Below is a small trained network, with its code and all its weights. Each question gives an input and a target symbol and asks what happens when units are switched off, that is, made to give their printed mean instead of their output.

import numpy as np


def w(rows, s, z=0):
    codes = np.array(rows[::2]) - 128.0
    scale = np.full(codes.shape[1], s)
    scale[-1] = z or s
    return codes * scale


def norm(h):
    return h / np.sqrt((h * h).mean(-1, keepdims=True) + 1e-5)


def f(y):
    return np.maximum(y, 0)


def softmax(a):
    e = np.exp(a - a.max(-1, keepdims=True))
    return e / e.sum(-1, keepdims=True)


def log_softmax(a):
    a = a - a.max(-1, keepdims=True)
    return a - np.log(np.exp(a).sum(-1, keepdims=True))


def net(x, mask):
    ids = ['αβεηλπσφψω'.index(c) for c in x.split()]
    T = len(ids)
    res = E[ids] + P[:T]
    u = 0
    for l in range(3):
        r = norm(res)
        for j in range(2):
            rows = slice(2 * j, 2 * j + 2)
            q, k, v = (r @ M[l][rows].T for M in (Q, K, V))
            z = softmax(np.where(np.tri(T) > 0, q @ k.T / 2**0.5, -1e9)) @ v
            o = O[l][rows]
            res = res + np.where(mask[u + j], z, o[:, -1]) @ o[:, :-1]
        u += 2
        y = f(norm(res) @ A[l][:, :-1].T + A[l][:, -1])
        res = res + np.where(mask[u : u + 4], y, B[l][:, -1]) @ B[l][:, :-1]
        u += 4
    return log_softmax(norm(res)[-1] @ U[:, :-1].T + U[:, -1])


Q, K, V, O, A, B = {}, {}, {}, {}, {}, {}
E = w([
[153,131,144,114,126,94,143,134,157,129],'α',
[150,119,153,136,173,149,128,164,170,123],'β',
[140,46,142,113,136,143,119,168,129,166],'ε',
[146,127,180,123,217,115,152,59,76,56],'η',
[103,79,124,135,87,81,103,190,114,158],'λ',
[73,141,162,144,175,126,252,112,99,118],'π',
[123,80,103,186,123,148,118,74,37,82],'σ',
[138,177,159,109,102,113,136,130,121,137],'φ',
[123,157,106,197,84,214,122,201,153,108],'ψ',
[182,150,111,127,93,173,21,124,139,80],'ω',
],0.003)
P = w([
[219,127,169,173,163,87,175,164,88,77],'0',
[152,102,241,173,125,85,113,130,147,81],'1',
[177,120,175,231,152,90,78,131,158,149],'2',
[194,135,125,113,129,131,155,176,104,84],'3',
[191,149,36,129,158,131,148,153,96,185],'4',
[79,107,198,118,109,146,100,112,160,113],'5',
[74,122,116,165,131,143,87,77,181,250],'6',
[113,130,96,43,97,176,164,181,105,53],'7',
[103,122,36,62,119,180,149,145,94,178],'8',
[20,103,207,83,88,186,94,123,160,85],'9',
],0.0022)
Q[0] = w([
[171,135,50,75,123,163,186,183,89,126],'0.h0',
[124,106,53,154,130,140,97,114,118,254],'0.h0',
[95,108,133,187,128,113,98,79,153,197],'0.h1',
[126,131,232,130,135,123,104,111,154,61],'0.h1',
],0.0084)
K[0] = w([
[63,111,189,182,115,129,77,47,188,181],'0.h0',
[192,167,88,205,164,103,115,99,131,254],'0.h0',
[213,166,49,142,171,103,149,162,80,161],'0.h1',
[128,112,135,65,116,138,153,177,88,35],'0.h1',
],0.0064)
V[0] = w([
[97,138,126,111,59,28,125,118,97,162],'0.h0',
[136,128,98,139,151,97,183,122,255,115],'0.h0',
[113,76,137,77,132,143,121,166,140,157],'0.h1',
[70,106,122,226,126,101,180,165,125,85],'0.h1',
],0.0027)
O[0] = w([
[48,191,118,120,155,18,72,188,113,119,60],'0.h0',
[106,147,62,154,217,181,185,103,253,50,181],'0.h0',
[143,167,98,128,102,101,114,77,72,132,1],'0.h1',
[79,111,96,101,44,70,168,113,242,138,206],'0.h1',
],0.0023,0.0006)
A[0] = w([
[139,56,138,176,82,94,190,55,4,119,9],'0.n0',
[41,142,96,138,190,165,100,109,62,60,47],'0.n1',
[115,91,128,170,225,217,94,217,140,85,149],'0.n2',
[106,229,142,81,193,75,93,176,221,115,74],'0.n3',
],0.0023,0.0015)
B[0] = w([
[88,172,55,183,166,83,179,81,169,90,182],'0.n0',
[130,108,114,89,63,170,168,103,110,174,164],'0.n1',
[130,116,120,105,59,35,151,93,102,144,254],'0.n2',
[2,166,114,159,140,76,106,175,106,79,227],'0.n3',
],0.0028,0.0013)
Q[1] = w([
[128,99,53,112,103,121,136,177,83,182],'1.h0',
[183,189,92,145,195,129,141,105,108,101],'1.h0',
[84,123,244,176,136,128,93,76,183,144],'1.h1',
[134,117,196,93,103,113,174,134,118,2],'1.h1',
],0.0084)
K[1] = w([
[67,165,123,133,133,154,60,68,141,202],'1.h0',
[206,47,163,217,168,13,112,126,194,147],'1.h0',
[189,139,51,66,118,114,195,205,76,62],'1.h1',
[57,87,194,37,81,151,146,138,114,2],'1.h1',
],0.0055)
V[1] = w([
[167,83,116,83,159,80,9,126,211,157],'1.h0',
[135,249,163,89,65,170,166,138,150,138],'1.h0',
[101,75,151,92,166,127,251,179,93,148],'1.h1',
[95,141,229,46,147,119,131,39,134,89],'1.h1',
],0.0027)
O[1] = w([
[54,82,232,128,112,121,53,72,136,89,20],'1.h0',
[171,65,59,161,195,151,139,178,68,117,204],'1.h0',
[143,194,23,56,147,97,141,113,110,146,255],'1.h1',
[99,139,117,187,175,145,82,71,158,253,100],'1.h1',
],0.003,0.00035)
A[1] = w([
[160,85,204,169,130,199,39,169,94,108,26],'1.n0',
[160,252,98,85,132,92,140,109,109,119,115],'1.n1',
[132,126,164,139,243,87,81,239,65,177,3],'1.n2',
[160,145,152,96,180,139,187,104,129,226,88],'1.n3',
],0.0032,0.0022)
B[1] = w([
[153,93,104,125,167,136,62,132,243,89,204],'1.n0',
[109,37,131,142,155,102,108,108,164,118,249],'1.n1',
[218,105,86,125,179,164,95,204,2,191,195],'1.n2',
[122,169,174,125,108,161,94,121,182,159,174],'1.n3',
],0.0043,0.0019)
Q[2] = w([
[141,114,96,164,3,133,145,115,106,144],'2.h0',
[147,198,142,153,217,104,138,20,96,82],'2.h0',
[133,183,203,126,196,55,250,83,115,133],'2.h1',
[136,113,101,159,160,130,137,66,90,70],'2.h1',
],0.006)
K[2] = w([
[97,107,20,235,46,144,134,85,104,112],'2.h0',
[237,173,223,167,194,4,183,112,123,123],'2.h0',
[188,152,170,244,153,3,230,142,139,152],'2.h1',
[143,175,165,89,49,57,116,233,183,184],'2.h1',
],0.0048)
V[2] = w([
[115,225,151,148,84,174,94,204,165,132],'2.h0',
[141,97,181,5,133,115,107,218,180,183],'2.h0',
[101,123,24,137,142,169,58,51,115,73],'2.h1',
[181,217,78,56,104,114,59,137,149,112],'2.h1',
],0.003)
O[2] = w([
[158,151,65,153,72,134,173,154,149,77,1],'2.h0',
[143,215,106,198,139,61,86,110,126,115,232],'2.h0',
[183,117,209,184,152,51,131,142,179,119,94],'2.h1',
[145,3,149,161,148,144,64,124,203,110,149],'2.h1',
],0.004,0.001)
A[2] = w([
[140,142,159,113,178,79,89,56,131,148,94],'2.n0',
[159,138,145,115,168,178,184,35,164,107,146],'2.n1',
[59,161,114,239,218,125,204,68,103,78,81],'2.n2',
[105,144,102,254,204,118,168,57,83,36,8],'2.n3',
],0.0042,0.0017)
B[2] = w([
[153,127,109,91,114,189,143,120,105,100,246],'2.n0',
[51,109,111,203,126,135,111,129,78,129,208],'2.n1',
[160,170,185,186,207,107,189,104,119,58,254],'2.n2',
[211,253,201,161,203,70,218,148,132,57,195],'2.n3',
],0.0056,0.0022)
U = w([
[146,196,186,175,199,98,204,95,113,61,204],'α',
[12,78,101,224,128,192,120,63,65,120,4],'β',
[125,97,87,9,112,181,111,23,68,97,144],'ε',
[130,226,152,131,102,221,97,94,182,234,72],'η',
[39,170,116,116,45,1,58,141,101,97,144],'λ',
[102,155,9,96,173,89,153,121,227,188,49],'π',
[148,106,252,60,75,83,193,180,145,201,2],'σ',
[156,114,93,134,193,121,70,217,33,197,189],'φ',
[158,108,50,141,38,199,225,217,147,81,91],'ψ',
[167,44,169,183,120,149,33,152,220,88,246],'ω',
],0.0065,0.00084)

Each question gives the input, a string of symbols that net reads in full, and the target symbol t.
The units are the heads (2 rows each of Q, K, V and O) and the neurons (one row each of A and B). Each row of codes is followed by its name. A weight is (code - 128) times the scale printed after its matrix; where a second scale follows, it is the last column's (O, A, B and U).
mask holds one flag per unit, layer by layer, with each layer's heads first. A switched-off unit (its flag False) gives its mean, the last column of its rows in O or B, instead of its output. The means were averaged over made-up inputs and are rounded, as every weight is.
A unit's drop is (log p(t) with every unit on - log p(t) with that unit switched off) / (log p(t) with every unit on - log p(t) with every unit switched off).
The circuit of an input: a set's keep is (log p(t) with only the set's units on - log p(t) with every unit switched off) / (log p(t) with every unit on - log p(t) with every unit switched off). Starting from the 12 units with the biggest drops (on a tie, the unit counted first), units are removed one at a time, each time the one whose removal leaves the highest keep (on an exact tie, the one counted first), for as long as the keep stays at least 0.8.
units of the circuit, in order: the units of the circuit, biggest drop first
k most important neurons: the k neurons with the biggest drops, biggest first
k most important neurons of layer l: the k neurons of layer l with the biggest drops, biggest first
heads that matter: for each layer, one digit per head in row order, 1 if its drop is at least 0.15 and else 0, layers parted by /
drop of u: that unit's drop, to one decimal
input α σ φ σ π φ φ, target π: heads that matter	00 / 11 / 00
input ψ ψ π π ω, target ω: units of the circuit, in order	2.h1
input ε π α η ω α α ψ α η, target β: 3 most important neurons	2.n1; 0.n1; 0.n3
input η α α α α η ω ω α φ, target ω: heads that matter	00 / 00 / 00
input ω φ ω η ω ε φ ε, target φ: heads that matter	00 / 01 / 00
input α α ω β α φ, target β: units of the circuit, in order	0.h0; 2.n1
input α λ α φ, target λ: heads that matter	10 / 00 / 00
input α α σ ε α η α η, target β: units of the circuit, in order	2.n1; 1.h1
input ε ω φ λ, target ω: heads that matter	00 / 01 / 00
input π φ ε φ ω α σ, target α: heads that matter	01 / 00 / 00
input φ η ε ω π α, target ω: heads that matter	10 / 01 / 00
input σ α λ, target σ: units of the circuit, in order	0.n0; 1.h0; 2.h0; 1.n0
input ε ω α β α ω σ φ η ε, target φ: units of the circuit, in order	1.h0; 1.n2
input α φ ε ω α α β λ α, target β: heads that matter	10 / 00 / 00
input β ε λ φ φ α λ, target φ: units of the circuit, in order	1.n2; 0.h1
input φ π α σ σ φ φ φ, target φ: heads that matter	10 / 01 / 00
input ψ φ α ω α λ ε α ε, target ε: heads that matter	00 / 10 / 10
input σ α λ ω α, target λ: heads that matter	00 / 10 / 00
input α α ψ φ φ, target ψ: heads that matter	00 / 01 / 00
input φ π α σ α ω π λ, target ω: heads that matter	00 / 01 / 01
input ω ω α α φ λ β, target φ: most important neuron	1.n2
input α ω ω φ α φ ω α β, target ω: heads that matter	00 / 00 / 00
input σ α α, target σ: most important neuron of layer 0	0.n0
input η β φ φ η ω α, target η: 3 most important neurons of layer 1	1.n3; 1.n0; 1.n1
input φ φ φ α β ψ β σ α λ, target σ: drop of 2.h1	0.6
input α σ α σ ω λ φ, target ω: drop of 1.n0	0.4
input α ψ α φ, target ψ: drop of 0.h0	0.1
